Below are the code and all the weights of a small trained network. Each question names an input and a target symbol and asks about switching units off, where a switched-off unit gives its printed mean instead of its output.

import numpy as np


def w(rows, s, z=0):
    codes = np.array(rows[::2]) - 128.0
    scale = np.full(codes.shape[1], s)
    scale[-1] = z or s
    return codes * scale


def norm(h):
    return h / np.sqrt((h * h).mean(-1, keepdims=True) + 1e-5)


def f(y):
    return np.maximum(y, 0)


def softmax(a):
    e = np.exp(a - a.max(-1, keepdims=True))
    return e / e.sum(-1, keepdims=True)


def log_softmax(a):
    a = a - a.max(-1, keepdims=True)
    return a - np.log(np.exp(a).sum(-1, keepdims=True))


def net(x, mask):
    ids = ['ΔΛΦαβγεζθμξπτψω'.index(c) for c in x.split()]
    T = len(ids)
    res = E[ids] + P[:T]
    u = 0
    for l in range(2):
        q, k, v = (norm(res) @ M[l].T for M in (Q, K, V))
        z = softmax(np.where(np.tri(T) > 0, q @ k.T / 4**0.5, -1e9)) @ v
        res = res + np.where(mask[u], z, O[l][:, -1]) @ O[l][:, :-1]
        u += 1
        y = f(norm(res) @ A[l][:, :-1].T + A[l][:, -1])
        res = res + np.where(mask[u : u + 4], y, B[l][:, -1]) @ B[l][:, :-1]
        u += 4
    return log_softmax(norm(res)[-1] @ U[:, :-1].T + U[:, -1])


Q, K, V, O, A, B = {}, {}, {}, {}, {}, {}
E = w([
[87,42,90,63,107],'Δ',
[229,17,131,125,114],'Λ',
[90,123,131,175,157],'Φ',
[172,79,181,130,251],'α',
[159,190,113,156,138],'β',
[220,109,137,131,140],'γ',
[137,116,97,176,121],'ε',
[131,189,68,154,94],'ζ',
[152,115,182,76,175],'θ',
[119,75,112,115,116],'μ',
[156,138,168,137,131],'ξ',
[103,131,74,173,113],'π',
[168,220,149,143,90],'τ',
[120,65,182,101,126],'ψ',
[119,111,23,154,101],'ω',
],0.014)
P = w([
[119,120,146,118,98],'0',
[169,113,108,133,115],'1',
[113,122,148,113,154],'2',
[171,88,162,241,128],'3',
[196,135,74,138,116],'4',
[114,126,145,109,147],'5',
[174,90,160,243,123],'6',
[196,137,71,139,112],'7',
[114,126,143,108,145],'8',
[171,91,159,249,117],'9',
[194,136,66,140,110],'10',
[110,127,142,109,145],'11',
],0.015)
Q[0] = w([
[31,168,255,189,73],'0.h1',
[93,104,132,117,80],'0.h1',
[255,21,207,182,43],'0.h1',
[136,69,242,209,113],'0.h1',
],0.0062)
K[0] = w([
[103,216,46,36,17],'0.h1',
[131,157,170,168,80],'0.h1',
[254,147,125,134,100],'0.h1',
[137,37,191,93,10],'0.h1',
],0.0054)
V[0] = w([
[71,120,113,160,206],'0.h1',
[230,2,136,233,146],'0.h1',
[151,183,101,171,191],'0.h1',
[57,92,196,166,253],'0.h1',
],0.0046)
O[0] = w([
[1,200,214,24,184,104],'0.h1',
[162,178,79,166,163,253],'0.h1',
[111,70,158,144,164,136],'0.h1',
[92,87,65,140,125,99],'0.h1',
],0.0058)
A[0] = w([
[70,2,35,25,174,1],'0.n1',
[242,4,44,158,200,212],'0.n2',
[175,98,120,117,74,97],'0.n3',
[194,186,133,187,172,61],'0.n4',
],0.0072,0.0049)
B[0] = w([
[140,179,142,148,231,141],'0.n1',
[109,255,135,133,163,253],'0.n2',
[86,10,48,123,152,143],'0.n3',
[12,103,166,84,168,173],'0.n4',
],0.0089,0.013)
Q[1] = w([
[157,195,110,33,96],'1.h1',
[5,138,153,85,113],'1.h1',
[142,128,153,113,138],'1.h1',
[69,120,77,56,196],'1.h1',
],0.016)
K[1] = w([
[182,249,159,109,160],'1.h1',
[46,184,137,124,118],'1.h1',
[145,154,98,146,105],'1.h1',
[116,173,128,163,242],'1.h1',
],0.016)
V[1] = w([
[94,167,137,179,3],'1.h1',
[202,121,21,200,108],'1.h1',
[165,145,175,30,2],'1.h1',
[102,100,46,72,112],'1.h1',
],0.009)
O[1] = w([
[90,44,157,135,44,103],'1.h1',
[152,45,100,164,153,134],'1.h1',
[138,151,94,2,73,3],'1.h1',
[30,133,31,38,210,62],'1.h1',
],0.0088,0.0062)
A[1] = w([
[99,79,7,143,185,153],'1.n1',
[105,130,36,172,58,242],'1.n2',
[150,221,147,132,254,127],'1.n3',
[70,152,89,195,158,4],'1.n4',
],0.0081,0.0031)
B[1] = w([
[1,75,173,124,150,149],'1.n1',
[214,53,121,21,90,159],'1.n2',
[111,32,81,35,44,254],'1.n3',
[148,210,109,118,64,167],'1.n4',
],0.0098,0.012)
U = w([
[48,156,45,91,158,146],'Δ',
[164,86,118,143,209,253],'Λ',
[37,237,134,163,106,130],'Φ',
[148,216,133,157,213,186],'α',
[119,208,228,106,53,33],'β',
[220,126,117,154,172,193],'γ',
[99,126,157,220,140,129],'ε',
[133,33,162,53,128,134],'ζ',
[153,220,131,21,126,147],'θ',
[34,106,118,84,206,125],'μ',
[157,63,196,129,120,106],'ξ',
[70,44,174,127,97,156],'π',
[191,106,144,81,12,42],'τ',
[22,138,152,31,87,71],'ψ',
[6,62,118,162,151,17],'ω',
],0.017,0.0053)

Each question gives the input, a string of symbols that net reads in full, and the target symbol t.
The units are the heads (4 rows each of Q, K, V and O) and the neurons (one row each of A and B). Each row of codes is followed by its name. A weight is (code - 128) times the scale printed after its matrix; where a second scale follows, it is the last column's (O, A, B and U).
mask holds one flag per unit, layer by layer, with each layer's heads first. A switched-off unit (its flag False) gives its mean, the last column of its rows in O or B, instead of its output. The means were averaged over made-up inputs and are rounded, as every weight is.
A unit's drop is (log p(t) with every unit on - log p(t) with that unit switched off) / (log p(t) with every unit on - log p(t) with every unit switched off).
The circuit of an input: a set's keep is (log p(t) with only the set's units on - log p(t) with every unit switched off) / (log p(t) with every unit on - log p(t) with every unit switched off). Starting from all 10 units, units are removed one at a time, each time the one whose removal leaves the highest keep (on an exact tie, the one counted first), for as long as the keep stays at least 0.8.
circuit, biggest first: the units of the circuit, biggest drop first
most important unit: the unit with the biggest drop
top k neurons in layer l: the k neurons of layer l with the biggest drops, biggest first
input ξ Φ Λ ε μ τ Λ β Δ ξ τ Δ, target μ: circuit, biggest first -> (0.n1 1.n3 1.h1)
input τ α ε Δ τ Λ τ ω γ β, target τ: circuit, biggest first -> (0.n2 1.h1 0.h1)
input π ω Φ ε ε ε α ω τ π, target π: circuit, biggest first -> (1.h1 0.n2 0.n4 0.h1)
input θ Δ θ π τ Δ β, target θ: circuit, biggest first -> (0.n2 1.h1 0.h1)
input τ π τ θ, target τ: most important unit -> 0.n2
input ε ξ ψ Δ Φ ω γ θ ψ, target ξ: circuit, biggest first -> (1.h1 0.n4 0.n2)
input τ ε ω ω, target τ: circuit, biggest first -> (0.n2 0.h1 1.h1)
input Δ ψ Λ ε Δ, target Δ: circuit, biggest first -> (0.n3 1.h1)
input θ π Δ μ β Φ, target ε: circuit, biggest first -> (0.n2 0.n4 1.h1)
input μ α τ ε ω θ Λ Φ Φ μ α ψ, target ξ: circuit, biggest first -> (0.n2 1.h1 0.n4)
input β ε τ θ, target β: circuit, biggest first -> (0.n2 1.h1 0.h1)
input ε ε ψ ε μ Δ θ, target ε: top 3 neurons in layer 0 -> (0.n1 0.n2 0.n4)
input β Φ τ ξ, target β: circuit, biggest first -> (1.h1 0.n2 0.h1 0.n4)
input Δ ψ τ ε τ β ζ Δ ε π, target Δ: most important unit -> 0.h1
input ε ε ε ψ ε Λ Δ τ ζ τ π, target τ: top 2 neurons in layer 1 -> (1.n2 1.n4)
input Λ ψ θ Λ Δ π ε Φ, target Φ: top 2 neurons in layer 1 -> (1.n4 1.n2)
input τ ψ θ ε ε, target θ: top 2 neurons in layer 0 -> (0.n2 0.n1)
input ω ε α τ τ ψ ε τ, target τ: top 2 neurons in layer 0 -> (0.n4 0.n2)
input ξ ε τ ψ Δ, target Δ: top 2 neurons in layer 0 -> (0.n1 0.n2)
input ε Φ θ ζ ε, target θ: most important unit -> 0.n2
input α γ ε ε γ θ Λ β ω τ π ζ, target τ: top 2 neurons in layer 0 -> (0.n2 0.n4)
input Λ π ζ τ τ, target τ: top 2 neurons in layer 0 -> (0.n4 0.n1)
